Each cloud of rows lies close to a flat space through zero, with a little noise off it. After each cloud: how many dimensions does that space have?

zonub:
[[ 30  20  -1  13 -19   6   5 -29  31  -5  14]
 [ 59  27 -35  24 -14   7  -5 -38  37  -3   3]
 [ -1  13  14   2  -1   5   5  -5   8  -2   8]
 [ 62  -8 -87  17  11 -17 -20 -20  -7  12 -40]
 [ 73  44 -21  31 -22  10   1 -52  46  -5  13]
 [ 35 -10 -66  11  10 -11 -16  -6 -14  11 -32]]
 -> 2

[[ -8   1   2  -7  14 -12   3  13   3   8   2]
 [ 12 -47 -54  42 -63  46  25 -46   2   6 -35]
 [  5  -6  -8   5 -14  10   2 -11   1   0  -6]
 [ 35  75  72 -46  30  -8 -57  -4 -26 -56  43]
 [-21   3   7 -11  31 -28   7  34  11  19   8]
 [ 25  19  16  -4 -12  15 -22 -23 -15 -26  11]]
 -> 2

tonop, 6 rows:
[[  1   1  -8   3  -5  10   3   9  10  -9 -10]
 [ -8  -3 -29  19 -17  46  20  26  30 -22 -37]
 [  4   3  10  -8  10 -23 -11 -15 -21  17  21]
 [-13  -1 -21  15 -13  36  16  23  26 -22 -30]
 [ -2  -5  -8   4  -6  14   6   6  10  -8  -9]
 [ 21   5  54 -37  31 -97 -47 -65 -67  50  76]]
 -> 1

Kop:
[[-10  31  40  13 -15 101  -7  23 -19 -70 -19]
 [-45 -16  72  59   1  40 -33  45  53 -75 -13]
 [  5   6 -10  -8  -1   0   3  -6 -10   7   0]
 [ 10  13 -15 -16  -3  14  10  -8 -23   6   0]
 [ -6 -17   0   8   5 -33  -5   0  21  14   7]
 [-11   2  20  14  -3  25  -9  12   7 -27  -6]]
 -> 2

gasa:
[[  4  -1   1  -1   1   1   3  -3  -2   2   2]
 [ 76 -10  15 -12  28 -39  66 -13  -4  85  14]
 [  9  -1   2  -1   3  -5   6   1   0   7   4]
 [ 17  -1   5  -2   4  -9  14  -3   0  19   3]
 [ 79 -10  17 -11  31 -41  67  -9  -4  91  14]
 [ 42  -6   7  -3  14 -19  37  -5   0  47   9]]
 -> 1

Zego, 6 rows:
[[   0  -24   -7    9   -1  -12  -17   25  -14  -13    3]
 [   4 -112  -41   38  -11  -55  -49  123  -63  -56   11]
 [   2   -7   -3    1   -2   -4   -4   12   -6   -1    3]
 [  -3  -30  -14    5   -1  -12  -10   33  -18  -17    2]
 [   2   -7   -2   -2    1    0   -4   13   -3    1   -1]
 [   0   14    3  -10    0    4    7  -20   13    7   -3]]
 -> 1

Kas:
[[ 16  12 -10  -2   7  14  12  16  14 -19  11]
 [-19 -11   9   7  -4 -10 -14 -15 -10  19 -14]
 [ 42  27 -20  -9  20  30  31  38  29 -46  28]
 [-37 -26  14  11 -14 -25 -24 -30 -26  36 -22]
 [  0  -3   0   0  -4  -5  -1  -3  -1   2   0]
 [-72 -53  31  20 -25 -47 -53 -66 -45  76 -45]]
 -> 1

Sagab, 6 rows:
[[ 26  -2  20 -16 -13  -9  44  14 -14  -5 -14]
 [-56  27  48  64  60 -50 -75  15  -5  48 -17]
 [ -3  10   8   6  34  14 -10   9  19  -3 -21]
 [-43  13  10  34  -9 -58 -45  -6 -23  39  36]
 [ -9  -1 -17   2 -26 -19  -4 -11 -10   7  24]
 [  6  -7  -3   1  36  37 -12   2  28 -10 -28]]
 -> 3

[[-62 -44  37  -6 -55 -41 -18  22  17   6 -21]
 [-38 -32  18   0 -35 -34  -4   7  13   1  -7]
 [ 63  76 -29 -28  56  62 -26 -25 -41   7 -21]
 [-38 -28  25  -4 -39 -29 -16  15   5   4  -9]
 [-15 -21  -2  15 -15 -11  18   7  19  -5  22]
 [  8  21   5 -14  10  12 -10  -3 -14   3 -13]]
 -> 2

[[  3   5  -4  -2  11  -4   4   9  -1   1  -8]
 [ 12  38 -24  13  30 -15  21  47   6   5 -39]
 [ -1  21 -12   2  17  -9  14  28   9   3 -18]
 [-14 -61  32 -15 -46  19 -37 -72  -7 -10  54]
 [ 12  59 -30  12  43 -12  32  61  10   8 -52]]
 -> 1

[[ -9  88 -44  30 -17  34  -7 -72  37  -8  43]
 [ 10 -83  -5   7   4  -5 -18  21 -31  -6 -61]
 [  5 -69 -28  14   4   7 -15   4 -19 -21 -60]
 [ -3  -5  -3  -8  -2   1   9  23  20 -23 -13]
 [-11  25  10 -15  -6   1  15  28  24 -14  15]
 [  1  -6  22  -5   8 -13   3  12 -15  21  11]]
 -> 3

[[  0   1   1  -2   2  -1   1  -2   0   2   0]
 [  2   4   7   6  10   0  -1   4   7   6   2]
 [ 13  50  82  86  98  -1 -24  59  59  35  35]
 [ -9 -28 -50 -46 -54   3  14 -34 -35 -20 -18]
 [ -1  -8 -13 -10 -17   2   3 -10 -10  -6  -4]
 [  3  10  10  11  15   3  -4   7   8   3   6]]
 -> 1

dovu, 6 rows:
[[  7  -1  22 -39  -6  10   3  -8  15 -15  33]
 [ -6  -8 -40  62  16 -10   8  -1 -30  10 -31]
 [ 39 -11 -38  60  39  68  54 -12 -45  12  49]
 [-13  -5 -44  66  11 -15  -2   0 -24  20 -41]
 [-16  -5 -38  62  13 -12   4  -1 -24  12 -35]
 [  0   3  13 -18  -1  -4  -9   3  13  -7   2]]
 -> 2

[[ 12 -25   0  17 -23   4   4 -10 -11  27 -15]
 [ 32 -90  15  61 -79   9  17 -21 -43  98 -52]
 [ -6  20  -1 -18  14  -4  -5   8   8 -15  13]
 [-18  48  -5 -27  41  -3 -11  15  25 -51  20]
 [ 12 -28   1  15 -21   3   3  -8  -9  27 -12]
 [  3  -6   4   0  -3  -1   1  -4  -1   5  -6]]
 -> 1

daka, 6 rows:
[[ 39  -3  28 -50  46  -2 -51 -16 -87  46 -22]
 [ -6   2  -5  12 -12   3  12   2  18  -9   6]
 [ 34   4  28 -31  21  -2  -2   9 -33  25   2]
 [ 32   3  22 -36  28  -1 -26  -8 -56  29  -6]
 [ 21   8  20  -8  -3  -4  28  16  12   5  15]
 [-30   8 -20  40 -39  -1  46  16  74 -34  18]]
 -> 2

Fuzuk:
[[ 63  12 -46  38 -15  35 106 -41   7  31  39]
 [-16   5   2  15  -1  25  -5  -7  19  -3 -26]
 [ 15  21   4 -17  18 -16 -17  15 -24 -20  14]
 [ 25  22 -11   3   6   9  17  -1  -6  -7  13]
 [ 51  13 -37  22  -5  19  74 -25  -3  14  34]
 [  5   1 -16  28 -12  42  38 -23  25  13 -13]]
 -> 3

[[ 72  46 -32  17  -4 -14  25 -57   6   2 -44]
 [ 37  17   0   3  -5   3  24 -14  -8  -3 -11]
 [ 19  -6  34 -15  -5  25  28  29 -24 -11  20]
 [-63 -26 -11   2   7 -11 -43   8  20   9  11]
 [ 89  47 -11   8  -9   0  49 -42 -12  -5 -35]
 [-43 -15 -21   7   7 -15 -34  -5  19  10  -4]]
 -> 2

soz, 6 rows:
[[ 20  -3 -21  28 -23  15  12 -29  43  -4  14]
 [ 44  -5 -47  59 -49  29  29 -59  97 -10  28]
 [-16   0  13 -18  17  -8 -11  20 -34   5  -9]
 [-21   3  24 -31  22 -17 -15  29 -49   6 -15]
 [-25   5  23 -32  26 -15 -18  33 -55   6 -14]
 [ 12  -2 -11  16 -15   8   9 -16  30  -2   7]]
 -> 1

bive, 6 rows:
[[-31 -14 -13 -16  -4   4 -51  13 -34 -34  34]
 [ 13   3  11  15 -14   4  31 -30   3  14  -8]
 [  3   8  -5  -4  13  -8   4  27  12   9  -9]
 [  7  -6  21  19 -35  12  15 -53 -23  -6   1]
 [-16 -24  25   8 -39  17 -24 -62 -59 -39  40]
 [  9 -13  40  30 -60  25  19 -93 -39 -16  14]]
 -> 2

[[-29  -9 -36  41  -9 -28   1  52 -14   3  27]
 [ -4 -28  -1  -2  35  -7  -9  11   6   2 -13]
 [ -4  29  -9  19 -45  -1   2   1 -22  22  19]
 [ 26  41  31 -29 -47  33 -11 -55 -26  47 -25]
 [ 22 -20  38 -50  25  15 -35 -45 -16  49 -69]
 [  4 -32   5 -12  35  -5 -19  -2  -1  16 -34]]
 -> 3

nadu, 6 rows:
[[  0 -11  50  -5  23   5 -36 -23  32 -12 -46]
 [ -1  -9  28  -2  12   5 -29 -16  17  -7 -29]
 [  0   0   5  -3   4  -2  -2  -3   3   0  -3]
 [ -1 -17  48  -5  26   1 -42 -27  29 -12 -48]
 [ -3 -24  72  -8  30   8 -56 -31  41 -19 -64]
 [  3  23 -58   4 -29  -4  50  26 -35  12  56]]
 -> 1

Lop (6 x 11):
[[  0  -2  36  17  -9  25  -3  -9  20 -40 -15]
 [  0  -3  -1   4  -3   1   4   5   5  -7   0]
 [-27  40  42  -3  12  -6 -29 -78 -24  72   3]
 [-10  21 -17 -26  19 -37  -7 -28 -42  95  21]
 [ 10  -7 -18  -5   5  -6   4  17  -1   2   4]
 [ 20 -33 -16  15 -14  22  22  48  31 -77 -14]]
 -> 2

Sif:
[[-30 -18  27  10 -15  10  13  27 -10 -17 -12]
 [  0  12 -12   9  -5 -20 -21 -16  12 -11  12]
 [ 37  21 -31 -15  22 -11 -14 -34  15  22  14]
 [ 20 -22  20 -37  22  61  63  32 -35  47 -35]
 [ 16 -31  25 -38  21  68  68  40 -41  49 -37]
 [-21 -13  18   8 -12   8  10  19  -9 -12  -9]]
 -> 2

Kere (6 x 11):
[[-31   6   7   7  -8  -4 -18 -43  36  24   1]
 [-19  -6  -5   2  -3   5 -15 -48  44   6  18]
 [ 62 -42  -2 -65  43  23  17  54 -23 -68  19]
 [-22  -2   1   2  -2   0 -19 -45  42   3  18]
 [-45  18   4  21 -16  -9 -27 -67  50  39   2]
 [ 18  -9  -4 -15  12   4   6  17 -10 -19  -3]]
 -> 2

[[-18   2  17 -66 -18 -26 -26 -38  68 -47   1]
 [ 15   9 -18  47   9  19  31  26 -57  31   2]
 [-12   7   6 -22  -9 -16 -33 -15  29 -32  -1]
 [-20  57 -22   7   1  -8 -18  26 -19 -40  -6]
 [  0 -49  21   3   1  -5 -31 -11  28  13   0]
 [-14  35  -6 -61 -14  -5   8 -27  37 -46   2]]
 -> 3

[[ -7  -1  -1   0   2   5   1  -7  -5   4  -7]
 [-38   9  -8   7   7  18  21 -28 -11   6 -28]
 [-45  12 -16   5  11  18  28 -37 -10  10 -40]
 [ 33  -7  16   1  -4  -8 -24  29  10  -3  31]
 [ 86 -30  36 -12 -16 -32 -54  61  21 -13  70]
 [-63  23 -27   3  12  21  39 -48 -18   8 -45]]
 -> 1

vemu, 6 rows:
[[ 17  29 -23  43 -13   5  -5   4  -7  13 -13]
 [ 31  65 -50  52 -52  18 -18   0 -47  65  25]
 [ -9 -17  36 -31  -3   2  12   5   4 -16   5]
 [-24 -30  -9 -14  52 -19   3 -11  32 -24 -20]
 [  0   5  -2  11  -1   0  -5   2   0   3  -6]
 [ 15  17 -23 -27 -40  12 -11  -4 -56  65  66]]
 -> 3

gapod (6 x 11):
[[-54 -16  25  11 -20  48  31  -1  -3   9   1]
 [ 42  13  14  -3  18 -47 -11 -21  33   4 -37]
 [ 18   6  11  -3   6 -19  -3  -8  17   3 -19]
 [ 15   4 -22  -1   2  -5 -12  10 -13 -10  18]
 [ 96  27 -73 -20  31 -75 -64  22 -31 -37  34]
 [-17  -7  -3   3  -7  23   6   6 -12  -4  16]]
 -> 2

[[-15  36  28 -11 -20 -14 -16  10 -10  -7  -8]
 [ 15 -39 -23  13  21  16  10  -8   5  17   6]
 [-22  49  31 -18 -33 -20 -11  12  -9 -13  -2]
 [ 26 -66 -50  26  41  29  28 -13  22  18   3]
 [ 22 -40 -25  20  27  17  15 -13  14  14   7]
 [-37  81  59 -41 -49 -35 -33  16 -25 -27 -12]]
 -> 1

Vap, 6 rows:
[[-29  -5  -5 -32   2  26  -6  33 -19   9 -14]
 [-74 -15 -16 -51  11  65 -65  94 -17   8 -41]
 [-20  -2   3 -22   0  20  -9  27 -13   2 -12]
 [ 13   6 -16  -1   9 -31  39 -17   3  22  26]
 [-28  -5  -2 -11   3  26 -36  34  -2  -2 -21]
 [ 24   1 -15  37   8 -48   9 -25  25   9  24]]
 -> 3

[[ 39  10  -7  -7   7   0  24 -18  -3   6   7]
 [-10 -24  -1  -8   3  -6   3   1  11  -1  -5]
 [-15 -37  -2  -9   5  -7   2   1  15  -5  -6]
 [ -6  37   7  18 -10  10 -19  11 -18   3   6]
 [-20 127  24  56 -34  33 -65  38 -61  16  18]
 [-17 -78  -8 -24  12 -19  19  -7  33 -11 -14]]
 -> 2

[[  0   3  -2   0   0  -3   6  -1   2   3   6]
 [-10  -6  -3  -2  -1  -4   6  -4  13   8   5]
 [ 30  24  18   9  -9  22 -29  18 -49 -45 -27]
 [ 41  21  22   6 -15  20 -32  13 -45 -54 -25]
 [ 55  38  33  20 -19  35 -47  19 -72 -76 -41]]
 -> 1
